Here is a tiny trained network, its code and every weight. The questions are about switching its units off for an input and a target symbol, where a switched-off unit gives its printed mean instead of its output.

import numpy as np


def w(rows, s, z=0):
    codes = np.array(rows[::2]) - 128.0
    scale = np.full(codes.shape[1], s)
    scale[-1] = z or s
    return codes * scale


def norm(h):
    return h / np.sqrt((h * h).mean(-1, keepdims=True) + 1e-5)


def f(y):
    return np.maximum(y, 0)


def softmax(a):
    e = np.exp(a - a.max(-1, keepdims=True))
    return e / e.sum(-1, keepdims=True)


def log_softmax(a):
    a = a - a.max(-1, keepdims=True)
    return a - np.log(np.exp(a).sum(-1, keepdims=True))


def net(x, mask):
    ids = ['αβγεζηθλπτψω'.index(c) for c in x.split()]
    T = len(ids)
    res = E[ids] + P[:T]
    r = norm(res)
    for j in range(3):
        rows = slice(2 * j, 2 * j + 2)
        q, k, v = (r @ M[0][rows].T for M in (Q, K, V))
        z = softmax(np.where(np.tri(T) > 0, q @ k.T / 2**0.5, -1e9)) @ v
        o = O[0][rows]
        res = res + np.where(mask[j], z, o[:, -1]) @ o[:, :-1]
    y = f(norm(res) @ A[0][:, :-1].T + A[0][:, -1])
    res = res + np.where(mask[3:19], y, B[0][:, -1]) @ B[0][:, :-1]
    return log_softmax(norm(res)[-1] @ U[:, :-1].T + U[:, -1])


Q, K, V, O, A, B = {}, {}, {}, {}, {}, {}
E = w([
[92,76,46,185,139,114],'α',
[106,32,59,144,136,90],'β',
[103,62,98,147,106,99],'γ',
[67,123,86,184,105,107],'ε',
[88,97,49,206,126,115],'ζ',
[81,115,83,185,97,114],'η',
[113,46,101,129,71,143],'θ',
[5,83,186,123,137,137],'λ',
[132,127,161,64,189,35],'π',
[186,101,137,64,68,71],'τ',
[145,26,146,40,170,122],'ψ',
[99,214,194,110,41,101],'ω',
],0.013)
P = w([
[93,54,135,170,65,74],'0',
[63,131,16,4,48,99],'1',
[138,69,175,170,92,73],'2',
[125,148,59,47,92,130],'3',
[182,98,185,192,121,101],'4',
[165,176,79,70,132,139],'5',
[211,111,190,204,146,137],'6',
[181,199,92,87,163,170],'7',
[242,127,199,208,170,144],'8',
],0.011)
Q[0] = w([
[99,146,161,44,81,189],'h1',
[150,193,102,15,137,179],'h1',
[145,237,119,83,82,85],'h2',
[123,177,85,66,98,200],'h2',
[107,12,248,210,149,131],'h3',
[85,125,106,91,93,176],'h3',
],0.012)
K[0] = w([
[88,132,86,92,145,20],'h1',
[79,56,58,162,45,78],'h1',
[110,131,70,119,104,83],'h2',
[2,98,116,137,123,49],'h2',
[210,179,227,79,167,206],'h3',
[59,90,131,57,128,39],'h3',
],0.0087)
V[0] = w([
[122,236,98,168,82,2],'h1',
[151,148,84,207,76,115],'h1',
[164,57,72,194,137,127],'h2',
[17,128,157,149,194,126],'h2',
[57,95,133,126,53,214],'h3',
[137,23,40,119,183,90],'h3',
],0.0084)
O[0] = w([
[116,161,125,135,102,83,145],'h1',
[133,165,86,116,85,111,159],'h1',
[152,148,159,143,155,107,226],'h2',
[74,222,216,174,182,122,181],'h2',
[244,138,168,147,100,196,215],'h3',
[136,111,56,92,230,166,254],'h3',
],0.011,0.0054)
A[0] = w([
[77,117,141,147,161,200,135],'n1',
[114,77,111,131,174,147,119],'n2',
[119,192,162,173,108,144,210],'n3',
[94,166,18,46,130,127,135],'n4',
[160,131,145,6,123,78,171],'n5',
[88,115,194,139,127,164,107],'n6',
[154,121,150,80,95,178,160],'n7',
[142,125,49,96,191,184,191],'n8',
[76,129,82,18,101,165,2],'n9',
[151,123,64,120,99,150,37],'n10',
[171,115,136,80,171,157,86],'n11',
[158,109,183,120,141,123,137],'n12',
[156,195,96,60,128,154,211],'n13',
[109,78,142,107,115,102,209],'n14',
[180,88,104,78,127,132,95],'n15',
[189,159,92,139,78,109,107],'n16',
],0.013,0.0036)
B[0] = w([
[142,72,75,51,119,101,183],'n1',
[75,151,146,76,93,138,178],'n2',
[144,80,147,106,173,106,183],'n3',
[157,179,157,191,159,255,222],'n4',
[83,56,87,177,32,198,173],'n5',
[214,158,24,134,140,109,176],'n6',
[88,193,138,176,147,124,156],'n7',
[123,163,205,97,22,119,254],'n8',
[187,224,174,235,71,134,164],'n9',
[146,96,101,99,113,156,163],'n10',
[113,170,191,140,143,81,172],'n11',
[111,53,90,168,115,121,163],'n12',
[39,203,100,127,129,249,208],'n13',
[81,230,72,161,80,153,159],'n14',
[128,188,101,137,212,103,176],'n15',
[120,122,167,23,174,78,167],'n16',
],0.0069,0.011)
U = w([
[93,164,167,186,61,207,195],'α',
[131,178,104,79,186,179,157],'β',
[129,146,147,99,96,109,72],'γ',
[111,148,154,136,124,105,49],'ε',
[147,192,98,175,144,87,4],'ζ',
[142,160,136,110,132,78,142],'η',
[225,129,138,71,92,132,45],'θ',
[159,74,162,210,155,173,171],'λ',
[22,128,129,181,140,106,129],'π',
[123,79,44,141,77,152,157],'τ',
[85,65,166,61,104,156,176],'ψ',
[85,106,220,159,11,109,120],'ω',
],0.011,0.0028)

Each question gives the input, a string of symbols that net reads in full, and the target symbol t.
The units are the heads (2 rows each of Q, K, V and O) and the neurons (one row each of A and B). Each row of codes is followed by its name. A weight is (code - 128) times the scale printed after its matrix; where a second scale follows, it is the last column's (O, A, B and U).
mask holds one flag per unit, heads first, then neurons. A switched-off unit (its flag False) gives its mean, the last column of its rows in O or B, instead of its output. The means were averaged over made-up inputs and are rounded, as every weight is.
A unit's drop is (log p(t) with every unit on - log p(t) with that unit switched off) / (log p(t) with every unit on - log p(t) with every unit switched off).
The circuit of an input: a set's keep is (log p(t) with only the set's units on - log p(t) with every unit switched off) / (log p(t) with every unit on - log p(t) with every unit switched off). Starting from the 12 units with the biggest drops (on a tie, the unit counted first), units are removed one at a time, each time the one whose removal leaves the highest keep (on an exact tie, the one counted first), for as long as the keep stays at least 0.8.
circuit, biggest first: the units of the circuit, biggest drop first
most important unit: the unit with the biggest drop
k most important neurons: the k neurons with the biggest drops, biggest first
heads that matter: for each layer, one digit per head in row order, 1 if its drop is at least 0.15 and else 0, layers parted by /
drop of u: that unit's drop, to one decimal
input λ θ θ λ λ β ε γ θ, target θ: heads that matter => 010
input γ λ τ ε α, target τ: circuit, biggest first => (h2)
input η θ λ ζ π ζ ζ ε α, target ζ: heads that matter => 111
input θ α η λ γ, target λ: heads that matter => 100
input λ ω ζ, target ω: circuit, biggest first => (h3, n4)
input α α θ θ γ π α ω η, target ω: heads that matter => 001
input λ π ε, target π: heads that matter => 001
input α ω α, target ω: heads that matter => 001
input ζ ε ψ, target ψ: heads that matter => 101
input λ γ ζ β, target α: circuit, biggest first => (n8, n4)
input ζ β ζ, target ζ: circuit, biggest first => (h1, n13, h3)
input λ λ ζ ζ η θ η ζ λ, target λ: heads that matter => 101
input β ω ζ ψ, target α: circuit, biggest first => (n5, n9)
input λ τ θ α λ λ ω η λ, target ω: circuit, biggest first => (h3)
input ε θ τ, target τ: heads that matter => 010
input λ ψ τ π θ β, target α: heads that matter => 000
input η ζ ε, target η: heads that matter => 100
input π λ α α τ λ γ, target τ: circuit, biggest first => (h3, h2)
input λ λ γ, target λ: heads that matter => 001
input τ γ α τ π, target τ: circuit, biggest first => (h2, n5)
input π ζ β, target π: circuit, biggest first => (h3)
input λ λ λ α ζ λ α θ α, target θ: heads that matter => 010
input α ζ τ ε β, target τ: heads that matter => 011
input τ α λ, target τ: 2 most important neurons => (n6, n8)
input λ ζ η λ, target β: heads that matter => 011
input ζ η π, target π: drop of n8 => 0.1
input ψ π ζ τ ζ, target τ: drop of h3 => 0.2
input α α η η γ β λ η ζ, target λ: most important unit => h1
input ζ θ τ ζ θ θ τ τ γ, target τ: drop of h2 => 0.9
input γ λ η ζ λ λ ψ α α, target ψ: drop of n4 => 0.2
